[ 186   78  -16  186  -73 -223   -4  -49 -242  101  -16 -353   35 -214
  150 -337   86  236  110  113  148 -610 -148  248 -123 -131 -132   46
 -312  -45  -31  -56   51  -78  147  296  -11 -283 -233] | 4
[-264 -220  -58 -235   -3   32  -19   90  -19 -255  159  134  -87  -46
   68 -244  -87   71    7    2 -132  480 -121 -178  162 -126   62  -31
   79 -401  256  282  -46  -63  568 -401  -80   -2    6] | 0
[-301   35   71 -296  100   32 -120  -21   90 -139  -82   54  -22  -70
 -179 -629   86  155 -194 -153   23  192   45  -17 -198  155   46  112
  258  114   47 -182  133    5   25   15  -26    5  405] | 8
[-338   52 -110  -14  242  -62 -270  -80   45 -182   54  161 -102 -157
 -136 -295  -17  102  -33   -6 -154  134   78  237  -57   60   70   -7
  233  164  -20 -186  160  164   72  463   34  110  207] | 2
[  50 -156 -151   41   69   -9  -10  -14  -41 -310   42  -90   69 -151
  207  -34 -199   56  105  132 -476  281  125 -313 -214   42  243  170
   11 -221   98  -26  -98   27  -71 -135 -268 -187  -56] | 7
[ 215 -511  -67 -207  391  174   47 -268  162 -185   74  -75 -250  287
  138   81 -186  146   18  -94 -385   67 -114 -430  108  317  -62 -136
   29 -313  -36 -112  123  190  104 -166  -45  -82  -72] | 7
[ 385  -25  203 -138 -118   33  343  -75 -369 -424 -226   54   23 -135
  339 -425 -209 -141  219   95  -95  -20  258   34   68  123  463   30
    8   11    8  536  -67 -234  266   -1 -102  169 -228] | 9
[-270 -113 -120  -49  155 -135 -160  -60  153  -33  103   13 -158 -231
 -310 -755 -112  234  168   32 -384  364   -9   68 -125  -54  379 -113
  161   -9   36 -603  174  244  117  278 -252  -46 -143] | 8
[  75 -113   38  180   12 -221  317  139 -202 -215 -166 -243 -191 -177
  147  117  -67   32  250  138 -535  163  183 -197 -307    6   25   79
 -327  -17   39   36  -90 -210 -176 -202 -123 -157  -65] | 7
[ 166   86  134  205   81 -301  -30  -24 -560 -222  -76 -328  -40 -588
  297  317    4  -65  -69  178  -37 -389   44  205 -195 -264 -121   25
 -231 -178  -98   87  225 -175   21  313   13    0 -443] | 1
[   8 -108 -237  -48  378  145   37  287  -96 -115  242  115 -202   61
 -147 -520  -67   66  272  -38 -328  151 -211 -221  -65 -222 -195 -141
   36 -353   48  102 -173  -72  463   -5   34 -209 -233] | 0
[ 105   24 -107  276   -4  -82  -45  -93 -243  200   67  -63   18 -209
   32 -280   58  264   60   79  -17 -390 -108   52   15 -159  -20   77
 -300  230 -187 -339  115    9    5  304   11 -339 -132] | 0
[ 127 -108 -160 -181  116   57 -293  378   67 -135  164   45 -185 -127
   25 -253   97 -292  212   76 -164  249 -224  -15  112  -67   49 -133
   26 -395   22  120 -161  345  252  -75  -92 -134 -225] | 1
[ 108 -130 -177  175  158   26 -261   34   -3  -60  309 -189 -211 -367
   42  -60  -54   95   88 -150 -525  150 -213 -171 -248  -40  -75  -42
 -242 -384  286 -308  -53  191  340 -198  -95 -187  -30] | 3
[   0  -91   15  -76  498  -35   63   22 -153  310  144 -169  -17  311
    0 -376 -226  371 -206   13  299 -363 -126   76  342 -138  162 -135
 -140 -230 -382 -636  345 -240  213 -136 -129   45 -452] | 0
[  90  -41   47  128  -99   99  -81 -217  -34 -292   38 -342 -180 -384
   96    5 -305  -29    5  -72 -425  -86   39   20 -209   94   14    4
 -229 -191  113 -136 -131   71   95 -110 -141  -46   -7] | 2
[  60 -117  -30 -181   90   12 -427  228  150 -190   81   22 -139 -191
 -365 -598   91   66  -41  -81 -373   78   21   78 -326  134   -1  136
  -68   35   37 -142   51 -106  182  216   10  -48  194] | 4
[ -18   66 -281   10 -337 -147 -219 -206   79   93  -41 -411 -176 -450
  205  187  363  501   69   -4 -113 -282  -88   54 -268  252 -104  142
 -702  113  134 -381   35  437  139  527  141 -394 -128] | 1
[  23 -188 -254  -20  102  228  -79  -91  140 -163   80  -47 -221  -24
 -160  -53  -70   34  -80 -222 -310  109 -296 -207  -16   36  -69  -61
 -216 -338   85   80   29 -232  230  -71  -34 -137   99] | 7
[  -5    2 -180  123  167 -367   98  137 -277  224  202  -78   94 -272
   65 -604  293  496  444  146 -152   16 -102 -200 -288 -104 -147  159
 -107   61  145  -84  163 -114  323  145  117 -338 -352] | 3
[-141  -87  -34 -115  156 -204 -299  150   73 -233  141  155  151 -176
 -161 -509   49  206  162   58 -295  381   70   95 -172 -189  104  113
  182  154  134 -117  209  262  418  295  -22   -7   15] | 5
[ 220   93 -164  326   90 -337 -320   55 -269  181   88 -123   16 -509
  180 -124   18  309  -24   73 -218 -445 -123  -56 -199  -59 -237   46
 -183  246   79 -181  -54  204  319  446   88 -148 -250] | 6
[-228 -111  -13  -38   -6 -134 -209  -76   85 -294  188  -99 -136 -326
  107 -507  -88  152  132  139 -145  166   54  346  -81   65  242   53
   78  -93  128 -170  184  397  482  321  -76  160  162] | 7
[ -10 -168 -234  -26   27   88 -136  171   24  -51   54   37 -175 -120
   43 -183  -32  -83   35    6 -376  337 -203 -367   79 -155  -54 -112
  -33 -383  201   29 -108   76  267 -287  -93  -73 -227] | 5
[   0  -92 -109   41  126  102  322  262  -47 -184  254  224   82 -251
 -145   38 -210 -314  220  204  -93  250   96 -282 -102 -153  172   52
  208 -411  134   76 -278  117   27  -87  -15 -273 -253] | 8
[ 136 -139 -276  397  -83 -114    0   19 -278 -347  106 -256  -55 -195
  176 -383 -224   25  -62  135 -899  326  252 -226 -386  -21   -7  229
 -385  -97  252  -74 -338   -4   30 -201 -210  -82 -132] | 8
[ 117   51  -41  238   32 -249   75 -289  -58  329  246 -474  -89  -52
  348 -185  212  242  115  158  212 -427 -138  -17    3   26 -366  122
 -329 -112   39 -139  -77   54   69  202  -33  -99 -261] | 5
[ 118 -108 -117   28   21   30  271   -9 -135 -319  -59 -278   54 -428
  214 -260 -186 -183  157   66 -441   -4   89 -309 -346  -78  183   46
  -57 -100   51   86 -150  139 -115 -154 -141 -178  -55] | 5
[-189  -54 -252   90  265  -56 -245  -84  -69  -12  206  -15  -97 -314
 -312 -461 -121  256  -26   73  -33  184  173 -234 -115  142  240  274
  122  -47  -26 -371  190   94  244  517   50   10   14] | 8
[-136 -157 -119    1  282   19  -88   55   -1 -284  138  148  -52  -72
 -312 -634  -44  320  240  -29 -509  227   27  -96 -180   56   42  155
  121   81   61 -121  222  293  345  361  -37 -186  104] | 8
[ -31 -187  -72 -124  168 -104 -281   97   77 -166  150   54  -10 -175
 -164 -469   45  276   39  -50 -408  257   59  -64 -320  -94  123  132
  -39  168  103 -303  198  163  296  131   -2  -43   68] | 9
[-263 -223 -105  213    6  466  362  375  116 -457  266 -119  -52 -117
 -183  146 -126  -56  573  411 -783   93   79 -126 -135    7   18  137
   18 -161   33   23 -361  548  -31  -40 -180 -217   -7] | 3
[ 106   82  128  318   43   10   -2 -116 -183   64  135   -6  195 -200
  312  -42  -68  110  -65  357  531 -219   87   75  140  -60   42  102
  201  186   89   15    8  -18  242  128   93  -81  -43] | 0
[ 117   34 -195  449  337 -123   82 -319 -265  -66  143 -403  -65 -185
   46 -110 -293  104  -26  120  -28    9  284 -344 -403  -35  129  255
 -102 -257  202 -171 -262 -206   64   76 -138 -185 -219] | 7
[ 117  -82 -156  -24   71  -33  -80  421   46  -73   55 -236   47 -406
   64  108 -105 -171   -9  140 -629   45   78 -348 -263   33  149   -5
 -172 -280   97 -181 -341  -49 -149 -205 -230 -169 -238] | 5
[ 150   46   52  -35  -24 -244   37  -31  -11   74   96 -263   -2 -276
  164 -209  101   78  145  158  -37 -425 -174   99    9 -106 -132   30
 -180 -124   85  -64  -68 -116  184  142 -146 -232 -244] | 8
[ 146 -373  -96  -55  143  -35   18 -131   16 -449  191  -59 -231 -149
  138   76  -98   61   49 -102 -469  170 -203 -253 -128  166 -273  145
 -133 -471  273  199   13  153  465 -160  -27  -22   39] | 6
[ 124 -236 -194  -74  216   80  -91  409  -47 -196  112  -68 -232    6
 -137  -58   17  -72   65  -95 -400  385 -197 -229   11 -214  -95  -87
 -464 -569   78   40   43 -165  221 -312  -31 -147 -361] | 9
[-262   75   -9 -172  141  -80 -238  197 -188 -236 -261  108  234 -353
   84   86 -344 -123 -260   10  -84   11  114   24 -291 -216  346  -42
  318 -236  216  117   96 -624 -127 -426 -173 -139  -54] | 6
[ -51 -118  -81 -206  339 -176 -187   -2  174 -215  266   52   -6 -171
  -48 -683  -60  139 -182   25 -135  146   83   95 -370  -49  119   91
  151  229  -67 -266  138  301  231  275  -32   68  103] | 8
[ 146   -5   26  -20   70 -286 -353  504  -49  366   22 -104  -38 -233
  215 -241  290  -25 -224  287  259 -427   34   59 -146  -23  -21   61
  -90 -252  127 -292   88  -42   10   72    2 -167 -125] | 4
[ 148 -240 -157  -34  226  100  125  133  -80 -279  122   21 -209   46
   -8 -256    2  -27  285  -83 -564   54 -248 -231    2  -73 -200   53
 -201 -464  156  291   42   -7  457 -248  -85 -188 -197] | 5
[  -2 -229   -2 -143   28 -116   99 -180  141 -301   61   43   17 -402
 -180 -791  -75   42  256   78 -394   -6   22  -85 -328 -132   21  124
  328  349  129  -73  144  270  365  329   42  -75  226] | 6
[ 179 -286 -303 -137  244   81   98  181 -100 -267   66  -95 -155   91
   21 -490   -3   53  229   35 -402  213  -67 -276    8  -75  252   30
 -323 -457   91  156   91   32  369 -249 -144 -284 -343] | 4
[ 106  -55  -30  -31    5   26  230  -30   60 -198  206   -4   28  -96
  414 -174 -256  -34  208  106 -496  -12  143 -310 -284   76 -143  142
  137  -75  194   71 -472   95   26 -144 -114  104   28] | 5
[  57   76 -159  125   63 -269  219 -185 -330 -143   49 -270   16  -59
  394  156   28  251  327  144   -8 -158  -24  -22 -165 -100 -352  136
  -42  -14 -117   64 -183 -130   44  321  141 -144  -30] | 0
[-121    0 -329  -74  147  238 -134  214   72 -142  257  230 -274 -201
  -88 -274  159  -15   82 -200 -469  332 -408 -195  -39   28 -196  -24
 -141 -467   39    1   79  132  204 -174  -86 -351  -52] | 3
[-212  -73 -265   32   60 -100  -53   56   27   46  202   75 -379 -236
 -235  149   26  -57  149 -143 -505  329 -205 -293  -60 -164 -218  -95
 -235 -398  153  -69 -154   34  171 -185  -46 -325 -215] | 0
[ 160 -178 -166  396  240  -18  217 -167 -292 -194  176 -288  -95  -39
  -10  325 -137   60   29   65 -595  148  268 -367 -294   79   61  158
 -286 -190  -37 -188 -218   52 -183  103 -128 -141 -166] | 7
[ 235  -48 -142  -13   48 -311   68  210 -177 -334 -105 -359   29 -239
   24  189 -156  -71  274   23 -535  -60    8  -97 -527 -332 -194  176
 -325 -195   91  126 -341 -502  -11 -203  -68 -102 -250] | 0
[ 260 -234 -145  464   65 -151   26 -483 -121   95  261 -239 -203 -433
  213  140   42  508   27   -9 -417 -508 -157 -199 -325  189 -219  141
 -425  179  161 -249   89  122  238  428   85 -139  -36] | 2
[ 107 -287 -220  -75  206   57  -34   71   -1 -180  122 -199 -332 -164
  114 -127   42 -127  134   46 -285  141 -110 -297   44  186    7    8
 -217 -499  225  102  -72  206  303 -187  -19  -69 -193] | 1
[-267 -127   66   55  198  433  243  199   52 -145  334  -10 -238  131
   71  127  -40 -148  191  210  166   67 -180   -9  196 -164   56 -109
  170 -697  105  364   73 -172  189 -322 -159  -81  102] | 4
[-175  -37   47 -292  238  -39 -260   37   87 -272   17   58 -172   20
    9 -803  -12  232  122   -5 -348  244  241  -36 -157  123   73  121
  142   87  111 -158   53  242  287  305 -139 -102  253] | 1
[ -22 -112 -174  -61   30   95  172   15   56 -372  -97 -116 -200 -162
  226 -168 -194 -138  137  -50 -346  333 -194  -57  208 -108  166 -210
 -178 -472  201  149  269  106  297 -286 -168 -114  -86] | 8
[  21 -229 -251  118  273   20  113  177  -61   85  152 -108 -267  -39
  113 -281  -20 -112   74  140 -151  291  -35 -314   57 -250  233 -255
 -252 -294   20  -44   96  250    1 -286  -95 -219 -377] | 4
[ -35  -84 -291  -10  159 -103  116   49 -100  -82   99 -248 -177   89
   76 -355  -38   97    7 -136 -138  280  -38 -299   59   91  -10  -18
 -323 -477   83  161 -124   69  284   24  -80 -116  -90] | 9
[ -91 -144 -207  -49  188   80  167   -2  160  -91  170  -84 -384 -104
  -98 -216   61  -97  188  -66 -311  158 -264 -127  202 -105  -23 -157
 -388 -510  132   55  166  138  324  -56 -122 -189 -278] | 7
[ -15  320 -187    8 -116  -18 -427 -202 -176  116 -141 -320 -219 -660
  258  237   18 -199   60  -45 -167 -478   84  -49  -86    2 -175   30
 -402 -218  176 -230 -195 -315 -418  278   93 -137 -233] | 9
[  -5  -87 -188  -71  -16  144  244  123  238 -166   93   42  220  -29
  -17    8 -171 -215 -198  -11 -343  242   75 -317  -54  292  158  117
   10 -183  -30 -100 -271   87 -365 -194 -171   30   72] | 7
[  -2 -129  135 -199   86  133 -367  230   16 -316  -49 -212  -17 -152
 -350 -835  101  -38  163   35 -225  125  151  115 -138   37  255   98
   55  -50  119 -123    0  447  277  228 -161 -106   69] | 1
[ 179 -234 -217   85  171  -33 -106  -33 -100 -175  266 -318 -256 -147
   94  -47  -13    1  -53  -46 -268  247  -48 -225 -214   46    5   82
 -406 -513  153  164   21 -135  361 -214  -31  -92 -162] | 7
[  70   94 -106  222   90 -255  128 -289 -117  165   -6 -153   -5 -115
  295  -88 -134  320  117  142  117 -342  -59   36  163  -89  -88  -10
 -252  133  -42 -153  106 -189   89  322   -7 -112 -343] | 0
[ -24 -198 -157 -234  233   94 -533   33  -24  -39 -139 -216 -393 -259
  -84 -723   14   60   -9 -185 -210  204 -198 -273  133    9  174 -223
 -161 -337  186  -58  168   12  393 -110 -121 -158  -49] | 3
[ 165  -62 -349 -161  250 -452 -448  165  173  -35  135  176  -14 -201
   88 -304  -51  205 -119 -181 -491 -181 -129  195  -64  -29   35  -88
 -244  236  -73  -65  265  328  544  622   44   15   22] | 2
[ 172  -31    7  148   91 -172  299 -149 -205  180   35 -340   19  -81
  380 -342  -38  196   66  168  270 -561 -127  100  -31 -138  -77  -35
 -179   92  -67  -60  163  -38  177  -21   56  -58 -292] | 1
[ 250  -49  129  381   79 -133  250  -58 -251    8  175 -232  -38 -291
  210 -100   61  284  277  227   48 -668  -76  113 -244  -52 -289  281
 -383  151  -15    6   67  -11  148  245   69 -231 -109] | 3
[ 145  -68 -312  -32  -97  -95 -140  342 -110 -179   75   87  154 -297
  247 -229 -143  -93  204  132 -560   50   67 -111 -154  -65  299  100
  -99 -191  142  126 -235   33  216  -27 -131 -196 -120] | 5
[-129  118   -1  403  -71 -118  315 -401 -311  133  101 -185  143  -71
  405   -4   67  437  -64  221  403 -394   69  121   -7  116  -29  158
  -77  246   -8  -62   55  246  -35  246   72    3  -81] | 4
[-211   49  -99   39  317 -158  -78   70 -179 -151  180   32  -67 -216
 -110 -319  -84  165  212   95 -194  -61   79   77 -311 -154   41  156
  265  -19    5 -135  -17    8  287  289   -2   51    8] | 2
[  -8   87  -51  218   76 -189  -11  -58 -319   82   31 -281  -18 -295
  131 -130   69  277  122  172  155 -419  -50  121  -80 -134  -80  190
 -342  -22    5  -46  173 -405  139  110   62 -196 -247] | 2
[ 146 -148 -219    7  123   16  -47  201  -41  -68   30 -173   84 -309
   40 -235 -215  -50   75  173 -317  -40   57 -433 -343 -134  225   49
   41 -160  112  -58 -316    1   19 -147 -140 -216 -263] | 7
[  69 -265 -226  -49  134  120   52  140  149 -132  117  -31 -164 -121
  -24   47   25 -199   67   71 -327  212 -310 -279  114 -214 -109 -164
  -91 -446  194   59   58   16  229 -299  -60 -224 -257] | 6
[ 258 -419 -311  -57  215 -193 -218   53 -168 -303  116   -8 -230   15
  -81 -437   -8  161  173 -190 -526  406 -260 -349   32  -96 -208   59
 -404 -490  212  143    5   59  624 -105   13 -270 -232] | 2
[  69 -198 -358   -8   91   18   14  265   75  128   48  -76 -204   23
 -198 -223   98   -9   65   26 -363  238 -170 -467   77 -138   47  -96
 -264 -381  124  -79  -40    0  211 -214  -94 -364 -286] | 4
[ 534 -134 -125  182   87  -93  271 -113 -253 -398  -83 -301   39 -453
  264 -272 -369   44  216   -5 -306 -118  195 -247 -622 -132  381  114
 -416   12  189  185 -244 -218    9   83  -76   15 -253] | 4
[-176  -41   46 -122  107 -101  -98    7   72 -175  162  133 -105  -92
 -172 -500  100  106   41  -33 -302  251  168  -19 -370  151   -7  225
  218   -6  110  -63  -35    0  178  248  -78   -9  298] | 5
[-242 -101 -130 -367  222 -152 -235  -20  215 -225  -75   -6  -93  -66
 -112 -664  -27   75   -7  -38 -375  250   51  -33  -57  -35  104   33
  131   42   48 -257  199  319  275   36 -138  -54    8] | 5
[ 154 -100 -171   26   70    6   83  127 -186 -111  -88 -365  -61  -73
  155   45  -49   33  115   61 -389 -129  105 -161 -411   68  196   15
 -137 -266   39 -154 -335   63  -58 -123 -146 -129 -198] | 5
[  80 -200 -412 -264  465 -203 -284  -58  208  -44   38 -292  367  284
  -79 -642 -153  326 -128  -42 -376  512 -116 -204 -254   -4  369 -152
  321 -251   34 -376  253 -188  146 -424 -320 -215 -583] | 2
[-226  -70  165 -240  147  136   95   67  -10 -452  -28    5  -28  -78
 -249 -182   41  194  154  -40 -309  226  200  -17 -101  212   47  203
  -13  153  -40   23  134  100  115  165   10  -38  257] | 6
